Below is a small trained network, with its code and all its weights. Each question gives an input and a target symbol and asks what happens when units are switched off, that is, made to give their printed mean instead of their output.

import numpy as np


def w(rows, s, z=0):
    codes = np.array(rows[::2]) - 128.0
    scale = np.full(codes.shape[1], s)
    scale[-1] = z or s
    return codes * scale


def f(y):
    return y / 2 * (1 + np.tanh(0.7978845608 * (y + 0.044715 * y**3)))


def softmax(a):
    e = np.exp(a - a.max(-1, keepdims=True))
    return e / e.sum(-1, keepdims=True)


def log_softmax(a):
    a = a - a.max(-1, keepdims=True)
    return a - np.log(np.exp(a).sum(-1, keepdims=True))


def net(x, mask):
    ids = ['αγηθλμπτω'.index(c) for c in x.split()]
    T = len(ids)
    res = E[ids] + P[:T]
    u = 0
    for l in range(2):
        q, k, v = (res @ M[l].T for M in (Q, K, V))
        z = softmax(np.where(np.tri(T) > 0, q @ k.T / 4**0.5, -1e9)) @ v
        res = res + np.where(mask[u], z, O[l][:, -1]) @ O[l][:, :-1]
        u += 1
        y = f(res @ A[l][:, :-1].T + A[l][:, -1])
        res = res + np.where(mask[u : u + 4], y, B[l][:, -1]) @ B[l][:, :-1]
        u += 4
    return log_softmax(res[-1] @ U[:, :-1].T + U[:, -1])


Q, K, V, O, A, B = {}, {}, {}, {}, {}, {}
E = w([
[139,115,160],'α',
[141,111,162],'γ',
[139,116,159],'η',
[202,164,129],'θ',
[111,187,108],'λ',
[140,96,169],'μ',
[249,118,155],'π',
[136,90,171],'τ',
[100,50,182],'ω',
],0.018)
P = w([
[121,169,195],'0',
[102,103,84],'1',
[121,166,156],'2',
[106,111,71],'3',
[138,188,157],'4',
[126,128,64],'5',
[154,206,162],'6',
[148,147,55],'7',
[178,225,159],'8',
[171,161,44],'9',
[208,248,149],'10',
[193,183,30],'11',
[223,254,146],'12',
],0.0069)
Q[0] = w([
[100,135,140],'0.h0',
[132,125,97],'0.h0',
[124,42,2],'0.h0',
[119,130,152],'0.h0',
],0.017)
K[0] = w([
[122,116,83],'0.h0',
[104,131,176],'0.h0',
[21,7,250],'0.h0',
[143,120,84],'0.h0',
],0.014)
V[0] = w([
[111,186,94],'0.h0',
[101,165,181],'0.h0',
[195,221,132],'0.h0',
[11,144,72],'0.h0',
],0.012)
O[0] = w([
[51,121,179,115],'0.h0',
[88,162,117,149],'0.h0',
[96,160,238,222],'0.h0',
[4,86,99,2],'0.h0',
],0.014,0.0065)
A[0] = w([
[220,83,146,155],'0.n0',
[161,160,155,96],'0.n1',
[94,10,106,184],'0.n2',
[187,96,145,3],'0.n3',
],0.014,0.0055)
B[0] = w([
[228,130,237,252],'0.n0',
[35,113,101,216],'0.n1',
[148,173,111,153],'0.n2',
[49,3,72,175],'0.n3',
],0.013,0.019)
Q[1] = w([
[127,79,108],'1.h0',
[132,48,94],'1.h0',
[160,152,174],'1.h0',
[90,1,46],'1.h0',
],0.0089)
K[1] = w([
[137,81,132],'1.h0',
[143,72,112],'1.h0',
[155,117,138],'1.h0',
[121,5,164],'1.h0',
],0.011)
V[1] = w([
[169,98,155],'1.h0',
[125,116,136],'1.h0',
[186,254,167],'1.h0',
[144,215,101],'1.h0',
],0.0084)
O[1] = w([
[129,184,132,171],'1.h0',
[136,134,130,128],'1.h0',
[61,164,12,246],'1.h0',
[78,101,91,147],'1.h0',
],0.011,0.014)
A[1] = w([
[68,139,22,66],'1.n0',
[211,206,180,91],'1.n1',
[1,169,39,219],'1.n2',
[143,87,176,254],'1.n3',
],0.0082,0.0056)
B[1] = w([
[123,117,249,168],'1.n0',
[104,149,128,245],'1.n1',
[158,92,70,239],'1.n2',
[127,93,85,232],'1.n3',
],0.017,0.012)
U = w([
[102,125,140,34],'α',
[128,100,155,18],'γ',
[109,114,135,42],'η',
[50,95,227,180],'θ',
[57,30,46,253],'λ',
[161,66,139,87],'μ',
[172,8,191,52],'π',
[182,58,140,70],'τ',
[253,64,69,121],'ω',
],0.0073,0.0041)

Each question gives the input, a string of symbols that net reads in full, and the target symbol t.
The units are the heads (4 rows each of Q, K, V and O) and the neurons (one row each of A and B). Each row of codes is followed by its name. A weight is (code - 128) times the scale printed after its matrix; where a second scale follows, it is the last column's (O, A, B and U).
mask holds one flag per unit, layer by layer, with each layer's heads first. A switched-off unit (its flag False) gives its mean, the last column of its rows in O or B, instead of its output. The means were averaged over made-up inputs and are rounded, as every weight is.
A unit's drop is (log p(t) with every unit on - log p(t) with that unit switched off) / (log p(t) with every unit on - log p(t) with every unit switched off).
The circuit of an input: a set's keep is (log p(t) with only the set's units on - log p(t) with every unit switched off) / (log p(t) with every unit on - log p(t) with every unit switched off). Starting from all 10 units, units are removed one at a time, each time the one whose removal leaves the highest keep (on an exact tie, the one counted first), for as long as the keep stays at least 0.8.
circuit, biggest first: the units of the circuit, biggest drop first
unit that matters most: the unit with the biggest drop
top k neurons: the k neurons with the biggest drops, biggest first
k most important neurons of layer l: the k neurons of layer l with the biggest drops, biggest first
input τ ω π ω α ω τ α θ η τ π τ, target π: circuit, biggest first : (0.n3 0.h0)
input π μ θ μ ω τ θ α ω, target θ: 3 most important neurons of layer 0 : (0.n3 0.n1 0.n0)
input γ ω ω γ μ γ λ τ η, target λ: most important neuron of layer 1 : (1.n2)
input η λ π θ, target π: top 2 neurons : (0.n0 0.n3)
input θ α γ ω ω η α, target θ: circuit, biggest first : (0.h0 1.n2)
input ω η γ γ, target ω: circuit, biggest first : (0.h0 0.n1)
input η λ α ω γ ω θ π η, target π: top 2 neurons : (0.n3 0.n0)
input θ λ ω λ λ μ η α μ, target λ: 2 most important neurons of layer 0 : (0.n3 0.n0)
input ω η ω ω π ω α, target π: top 2 neurons : (0.n3 1.n3)
input ω μ τ π ω γ, target ω: 2 most important neurons of layer 0 : (0.n0 0.n1)
input ω α λ ω η π θ λ ω, target λ: top 3 neurons : (0.n3 0.n1 1.n0)
input λ π θ λ τ γ μ γ π θ α, target θ: 2 most important neurons of layer 0 : (0.n0 0.n1)
input μ γ ω α ω λ τ λ γ, target λ: top 3 neurons : (1.n2 0.n3 0.n0)
input π π λ ω ω ω π η α α ω, target π: 3 most important neurons of layer 0 : (0.n3 0.n1 0.n2)
input π μ γ θ ω ω τ, target θ: 3 most important neurons of layer 0 : (0.n3 0.n1 0.n0)
input α γ θ, target θ: top 2 neurons : (0.n0 1.n2)
input α π γ μ ω ω μ η α λ θ μ τ, target θ: top 2 neurons : (0.n0 0.n2)
input π ω ω θ η π ω γ μ, target π: circuit, biggest first : (0.h0 0.n3)
input γ μ π γ λ ω ω λ ω θ γ, target θ: top 3 neurons : (0.n0 1.n2 0.n2)
input ω λ λ λ ω ω η, target λ: unit that matters most : 0.n3
input ω η η θ μ, target θ: top 2 neurons : (1.n2 0.n1)
input γ γ η ω α α θ ω α λ τ, target λ: unit that matters most : 1.n2
input θ ω λ ω λ τ η ω ω α γ, target λ: top 2 neurons : (1.n2 0.n0)
input γ μ ω ω μ γ λ γ α τ α, target λ: top 2 neurons : (1.n2 0.n3)
